Below is a small trained network, with its code and all its weights. Each question gives an input and a target symbol and asks what happens when units are switched off, that is, made to give their printed mean instead of their output.

import numpy as np


def w(rows, s, z=0):
    codes = np.array(rows[::2]) - 128.0
    scale = np.full(codes.shape[1], s)
    scale[-1] = z or s
    return codes * scale


def norm(h):
    return h / np.sqrt((h * h).mean(-1, keepdims=True) + 1e-5)


def f(y):
    return y / 2 * (1 + np.tanh(0.7978845608 * (y + 0.044715 * y**3)))


def softmax(a):
    e = np.exp(a - a.max(-1, keepdims=True))
    return e / e.sum(-1, keepdims=True)


def log_softmax(a):
    a = a - a.max(-1, keepdims=True)
    return a - np.log(np.exp(a).sum(-1, keepdims=True))


def net(x, mask):
    ids = ['αβγεζηθλμξπστφψω'.index(c) for c in x.split()]
    T = len(ids)
    res = E[ids] + P[:T]
    u = 0
    for l in range(2):
        r = norm(res)
        for j in range(3):
            rows = slice(2 * j, 2 * j + 2)
            q, k, v = (r @ M[l][rows].T for M in (Q, K, V))
            z = softmax(np.where(np.tri(T) > 0, q @ k.T / 2**0.5, -1e9)) @ v
            o = O[l][rows]
            res = res + np.where(mask[u + j], z, o[:, -1]) @ o[:, :-1]
        u += 3
        y = f(norm(res) @ A[l][:, :-1].T + A[l][:, -1])
        res = res + np.where(mask[u : u + 16], y, B[l][:, -1]) @ B[l][:, :-1]
        u += 16
    return log_softmax(norm(res)[-1] @ U[:, :-1].T + U[:, -1])


Q, K, V, O, A, B = {}, {}, {}, {}, {}, {}
E = w([
[97,220,158,118,107],'α',
[133,109,128,84,43],'β',
[95,228,146,118,110],'γ',
[194,96,125,119,79],'ε',
[155,134,80,184,96],'ζ',
[195,82,152,134,61],'η',
[164,158,219,183,109],'θ',
[105,226,159,118,105],'λ',
[113,187,97,164,109],'μ',
[114,135,107,149,218],'ξ',
[99,102,67,129,148],'π',
[125,2,184,185,188],'σ',
[122,176,205,164,114],'τ',
[202,128,115,83,111],'φ',
[137,87,136,137,132],'ψ',
[135,76,63,137,127],'ω',
],0.0075)
P = w([
[164,161,159,254,118],'0',
[182,147,151,204,142],'1',
[183,131,140,163,152],'2',
[175,119,131,130,160],'3',
[162,109,118,105,168],'4',
[149,100,109,84,170],'5',
[135,91,96,62,175],'6',
],0.0023)
Q[0] = w([
[242,86,120,70,103],'L0H0',
[85,109,205,47,110],'L0H0',
[174,176,129,131,254],'L0H1',
[92,145,174,166,26],'L0H1',
[176,85,96,58,108],'L0H2',
[144,164,167,48,54],'L0H2',
],0.0092)
K[0] = w([
[107,48,109,83,191],'L0H0',
[80,141,186,42,102],'L0H0',
[127,112,157,157,255],'L0H1',
[181,204,184,152,40],'L0H1',
[77,67,62,68,119],'L0H2',
[114,106,160,46,83],'L0H2',
],0.0093)
V[0] = w([
[215,100,164,127,68],'L0H0',
[206,4,147,148,213],'L0H0',
[187,207,142,195,65],'L0H1',
[126,162,111,35,41],'L0H1',
[172,185,157,209,226],'L0H2',
[127,17,30,173,201],'L0H2',
],0.0036)
O[0] = w([
[58,153,182,49,148,230],'L0H0',
[1,150,103,156,96,175],'L0H0',
[120,174,118,32,148,253],'L0H1',
[165,188,115,145,200,102],'L0H1',
[54,50,64,122,223,155],'L0H2',
[155,158,138,56,190,101],'L0H2',
],0.0037,0.002)
A[0] = w([
[169,150,116,142,172,80],'L0N0',
[124,145,114,124,117,89],'L0N1',
[170,104,125,138,99,71],'L0N2',
[132,125,130,128,131,130],'L0N3',
[153,77,150,107,162,48],'L0N4',
[168,83,134,151,142,54],'L0N5',
[165,88,148,111,146,51],'L0N6',
[169,119,140,140,98,92],'L0N7',
[106,59,115,255,157,192],'L0N8',
[61,182,141,194,232,92],'L0N9',
[96,111,202,154,70,134],'L0N10',
[130,98,192,82,178,2],'L0N11',
[117,76,144,76,154,55],'L0N12',
[121,142,42,93,134,40],'L0N13',
[78,124,200,137,94,64],'L0N14',
[95,114,135,45,129,24],'L0N15',
],0.0053,0.0016)
B[0] = w([
[99,98,168,86,144,134],'L0N0',
[143,99,137,149,127,127],'L0N1',
[86,101,108,107,75,134],'L0N2',
[125,129,127,121,127,128],'L0N3',
[97,130,116,121,88,93],'L0N4',
[104,133,140,113,79,89],'L0N5',
[100,158,145,119,89,100],'L0N6',
[92,122,102,80,121,152],'L0N7',
[87,230,110,154,77,248],'L0N8',
[184,82,215,139,3,237],'L0N9',
[117,87,72,50,167,178],'L0N10',
[83,115,97,173,137,87],'L0N11',
[105,163,66,171,81,104],'L0N12',
[204,91,152,128,181,190],'L0N13',
[165,90,84,81,147,128],'L0N14',
[82,145,139,252,113,115],'L0N15',
],0.0032,0.0013)
Q[1] = w([
[109,51,79,216,231],'L1H0',
[74,145,204,198,254],'L1H0',
[62,79,157,102,122],'L1H1',
[103,214,162,183,247],'L1H1',
[80,8,111,95,59],'L1H2',
[100,74,86,104,149],'L1H2',
],0.0065)
K[1] = w([
[130,93,15,224,129],'L1H0',
[52,129,140,212,223],'L1H0',
[100,99,204,97,106],'L1H1',
[225,224,203,161,154],'L1H1',
[3,24,106,168,163],'L1H2',
[82,172,110,170,125],'L1H2',
],0.0066)
V[1] = w([
[207,151,250,115,58],'L1H0',
[157,108,114,5,137],'L1H0',
[68,148,185,168,130],'L1H1',
[121,10,65,156,204],'L1H1',
[213,159,167,113,21],'L1H2',
[61,213,49,101,67],'L1H2',
],0.0028)
O[1] = w([
[73,44,55,167,200,250],'L1H0',
[74,82,65,215,98,191],'L1H0',
[85,143,75,3,149,94],'L1H1',
[54,51,253,150,182,24],'L1H1',
[22,84,222,89,65,224],'L1H2',
[78,219,112,27,127,152],'L1H2',
],0.0025,0.0018)
A[1] = w([
[91,116,164,189,146,119],'L1N0',
[91,220,204,175,115,21],'L1N1',
[69,202,73,185,120,121],'L1N2',
[55,162,70,181,209,87],'L1N3',
[171,67,238,132,89,43],'L1N4',
[142,114,162,113,173,72],'L1N5',
[56,183,70,90,130,118],'L1N6',
[156,90,87,126,121,105],'L1N7',
[140,183,102,237,103,103],'L1N8',
[116,84,94,101,133,88],'L1N9',
[130,166,176,186,102,144],'L1N10',
[56,111,162,128,193,6],'L1N11',
[150,197,113,84,245,70],'L1N12',
[101,69,146,110,89,173],'L1N13',
[126,181,254,63,198,8],'L1N14',
[96,125,112,183,154,157],'L1N15',
],0.0063,0.002)
B[1] = w([
[115,125,87,144,64,109],'L1N0',
[91,4,119,76,179,185],'L1N1',
[95,78,124,88,154,251],'L1N2',
[167,143,156,59,116,193],'L1N3',
[89,138,95,75,170,207],'L1N4',
[121,117,166,139,118,78],'L1N5',
[119,61,69,99,149,226],'L1N6',
[88,121,144,113,151,191],'L1N7',
[58,91,85,57,142,254],'L1N8',
[68,127,157,150,169,139],'L1N9',
[111,64,63,64,129,174],'L1N10',
[199,155,96,169,137,96],'L1N11',
[102,198,130,201,175,250],'L1N12',
[142,179,120,155,189,241],'L1N13',
[90,110,33,93,143,203],'L1N14',
[107,142,109,119,100,133],'L1N15',
],0.0045,0.0014)
U = w([
[78,71,70,59,170,201],'α',
[126,246,93,145,194,161],'β',
[122,156,228,141,217,179],'γ',
[222,51,88,189,124,136],'ε',
[34,131,237,116,113,109],'ζ',
[124,122,143,140,125,29],'η',
[122,126,145,144,125,33],'θ',
[41,183,106,191,55,71],'λ',
[126,119,148,138,132,2],'μ',
[195,181,162,62,54,202],'ξ',
[83,65,139,248,120,219],'π',
[127,122,151,134,132,26],'σ',
[207,71,213,103,192,137],'τ',
[124,128,139,145,125,46],'φ',
[130,117,143,144,130,26],'ψ',
[128,121,146,141,130,21],'ω',
],0.013,0.0044)

Each question gives the input, a string of symbols that net reads in full, and the target symbol t.
The units are the heads (2 rows each of Q, K, V and O) and the neurons (one row each of A and B). Each row of codes is followed by its name. A weight is (code - 128) times the scale printed after its matrix; where a second scale follows, it is the last column's (O, A, B and U).
mask holds one flag per unit, layer by layer, with each layer's heads first. A switched-off unit (its flag False) gives its mean, the last column of its rows in O or B, instead of its output. The means were averaged over made-up inputs and are rounded, as every weight is.
A unit's drop is (log p(t) with every unit on - log p(t) with that unit switched off) / (log p(t) with every unit on - log p(t) with every unit switched off).
The circuit of an input: a set's keep is (log p(t) with only the set's units on - log p(t) with every unit switched off) / (log p(t) with every unit on - log p(t) with every unit switched off). Starting from the 12 units with the biggest drops (on a tie, the unit counted first), units are removed one at a time, each time the one whose removal leaves the highest keep (on an exact tie, the one counted first), for as long as the keep stays at least 0.8.
units of the circuit, in order: the units of the circuit, biggest drop first
most important unit: the unit with the biggest drop
top k neurons: the k neurons with the biggest drops, biggest first
top k neurons in layer l: the k neurons of layer l with the biggest drops, biggest first
heads that matter: for each layer, one digit per head in row order, 1 if its drop is at least 0.15 and else 0, layers parted by /
input φ μ ψ ε, target α: top neuron in layer 0 : L0N9
input ψ τ φ, target α: units of the circuit, in order : L0H0, L1H0
input β φ ζ ε φ, target ξ: units of the circuit, in order : L0H2, L1N1
input μ θ β ψ θ ε η, target α: top 3 neurons : L0N10, L0N9, L0N8
input μ ζ λ τ τ, target β: top 2 neurons in layer 0 : L0N10, L0N14
input θ α ζ ω τ ε, target γ: heads that matter : 101 / 010
input ξ α σ λ φ, target π: heads that matter : 110 / 010
input ζ θ ξ φ μ π θ, target β: top 4 neurons in layer 0 : L0N10, L0N14, L0N13, L0N15
input φ ξ μ β η, target ξ: top 3 neurons : L1N1, L1N6, L1N4
input π θ μ π, target β: units of the circuit, in order : L1H0, L1N12, L1H2
input τ ξ φ ξ, target β: top 3 neurons : L1N12, L0N8, L1N3
input ζ β ζ, target β: heads that matter : 111 / 100
input μ ζ ξ α φ λ, target α: top 2 neurons : L1N14, L1N1
input β θ ξ θ β γ, target α: top 2 neurons in layer 1 : L1N6, L1N1
input π η β π ξ φ ξ, target β: heads that matter : 001 / 001
input ε μ γ ω μ η, target γ: most important unit : L1H1
input π ξ φ, target ε: heads that matter : 111 / 101
input γ γ π φ τ η η, target τ: top 3 neurons : L1N8, L1N13, L1N12
input π φ φ ε, target τ: heads that matter : 011 / 110
input γ η φ ψ β μ θ, target α: most important unit : L1N14
input ε μ μ ψ ε ω φ, target γ: top 2 neurons in layer 0 : L0N8, L0N13
input φ ζ β ζ, target β: heads that matter : 111 / 000
input ε φ ζ α, target α: heads that matter : 000 / 000
input ω ε φ α γ λ φ, target γ: top 2 neurons in layer 1 : L1N9, L1N14
input ζ ε ξ ξ ε, target ε: heads that matter : 101 / 001
input τ γ ψ φ η η, target α: top 4 neurons : L0N10, L1N12, L0N9, L1N13
input β θ π μ φ, target τ: top neuron in layer 0 : L0N8
input φ ε π τ β π, target β: top 2 neurons : L1N12, L0N13
input φ ζ ψ φ β ε, target ξ: top 2 neurons in layer 1 : L1N8, L1N1
input φ π η, target τ: top 3 neurons : L1N12, L1N8, L1N4
